Below are the code and all the weights of a small trained network. Each question names an input and a class and asks about switching units off, where a switched-off unit gives its printed mean instead of its output.

import numpy as np


def w(rows, s, z=0):
    codes = np.array(rows[::2]) - 128.0
    scale = np.full(codes.shape[1], s)
    scale[-1] = z or s
    return codes * scale


def f(y):
    return y / 2 * (1 + np.tanh(0.7978845608 * (y + 0.044715 * y**3)))


def log_softmax(a):
    a = a - a.max(-1, keepdims=True)
    return a - np.log(np.exp(a).sum(-1, keepdims=True))


def net(x, mask):
    res = np.array(x, float).reshape(1, 4) / 4 @ E
    y = f(res @ A[0][:, :-1].T + A[0][:, -1])
    res = res + np.where(mask, y, B[0][:, -1]) @ B[0][:, :-1]
    return log_softmax(res[-1] @ U[:, :-1].T + U[:, -1])


A, B = {}, {}
E = w([
[185,186,255,75,80,160,80,136,185,126],'x0',
[97,105,220,199,161,65,165,96,201,120],'x1',
[118,144,149,114,131,125,154,128,109,134],'x2',
[98,37,184,71,209,113,58,63,73,222],'x3',
],0.009)
A[0] = w([
[27,53,41,171,213,96,157,43,67,194,121],'n0',
[70,79,209,149,159,63,127,65,170,104,73],'n1',
[123,133,218,91,77,155,75,92,168,176,123],'n2',
[122,173,153,152,143,41,149,103,205,90,118],'n3',
[92,24,172,63,194,174,66,27,103,235,64],'n4',
[90,70,169,91,244,139,36,61,100,255,18],'n5',
[182,137,88,49,145,193,65,132,51,173,3],'n6',
[198,156,188,107,136,118,80,102,143,154,54],'n7',
[124,99,103,47,106,201,64,154,21,153,123],'n8',
[148,150,223,92,112,149,27,123,130,160,62],'n9',
[139,164,197,104,142,170,72,96,172,162,59],'n10',
[79,59,229,181,194,84,148,80,200,150,92],'n11',
],0.0076,0.0021)
B[0] = w([
[249,65,219,172,162,29,129,233,44,108,248],'n0',
[88,134,40,79,183,129,68,76,156,211,189],'n1',
[171,79,172,114,156,108,150,185,72,73,186],'n2',
[89,184,98,79,128,151,113,97,161,179,171],'n3',
[67,177,158,171,69,175,215,100,212,78,250],'n4',
[108,197,124,197,53,212,223,125,232,108,248],'n5',
[83,148,65,74,171,161,40,57,133,194,196],'n6',
[191,103,212,225,118,82,110,158,61,58,164],'n7',
[143,86,89,84,156,111,58,62,114,201,211],'n8',
[159,106,153,148,159,84,93,187,67,101,188],'n9',
[157,96,185,182,130,92,117,181,61,106,171],'n10',
[92,122,71,50,188,115,1,70,121,201,213],'n11',
],0.0081,0.012)
U = w([
[61,202,117,168,45,222,232,142,185,57,254],'0',
[203,53,198,149,186,72,110,232,6,121,14],'1',
[57,87,81,2,172,148,23,27,80,201,6],'2',
],0.0084,0.004)

Each question gives the input, the list of numbers given to net, and the class t.
The units are the neurons (one row each of A and B). Each row of codes is followed by its name. A weight is (code - 128) times the scale printed after its matrix; where a second scale follows, it is the last column's (A, B and U).
mask holds one flag per neuron, in row order. A switched-off neuron (its flag False) gives its mean, the last column of its row in B, instead of its output. The means were averaged over made-up inputs and are rounded, as every weight is.
A unit's drop is (log p(t) with every unit on - log p(t) with that unit switched off) / (log p(t) with every unit on - log p(t) with every unit switched off).
The circuit of an input: a set's keep is (log p(t) with only the set's units on - log p(t) with every unit switched off) / (log p(t) with every unit on - log p(t) with every unit switched off). Starting from all 12 units, units are removed one at a time, each time the one whose removal leaves the highest keep (on an exact tie, the one counted first), for as long as the keep stays at least 0.8.
circuit, biggest first: the units of the circuit, biggest drop first
most important unit: the unit with the biggest drop
k most important neurons: the k neurons with the biggest drops, biggest first
drop when u is switched off: that unit's drop, to one decimal
input [0,0,5,2], class 0: circuit, biggest first	n0; n11
input [-5,7,-5,1], class 2: 2 most important neurons	n11; n1
input [-1,2,8,7], class 0: most important unit	n5
input [3,5,7,-4], class 2: circuit, biggest first	n5; n0
input [8,1,-5,-6], class 1: 2 most important neurons	n5; n4
input [0,-7,-7,7], class 0: 4 most important neurons	n5; n4; n11; n1
input [6,-5,8,5], class 1: 4 most important neurons	n9; n2; n10; n7
input [5,6,7,2], class 2: 2 most important neurons	n11; n0
input [-3,-4,3,8], class 0: 2 most important neurons	n5; n4
input [8,0,1,8], class 0: 3 most important neurons	n5; n4; n0
input [-7,-6,3,-2], class 1: 2 most important neurons	n0; n11
input [5,-7,0,-3], class 2: 2 most important neurons	n0; n6
input [-4,-5,-2,8], class 0: drop when n5 is switched off	0.6
input [-5,1,-2,-3], class 1: drop when n4 is switched off	1.0
input [1,7,-3,4], class 2: most important unit	n11
input [0,5,4,7], class 0: drop when n4 is switched off	0.8
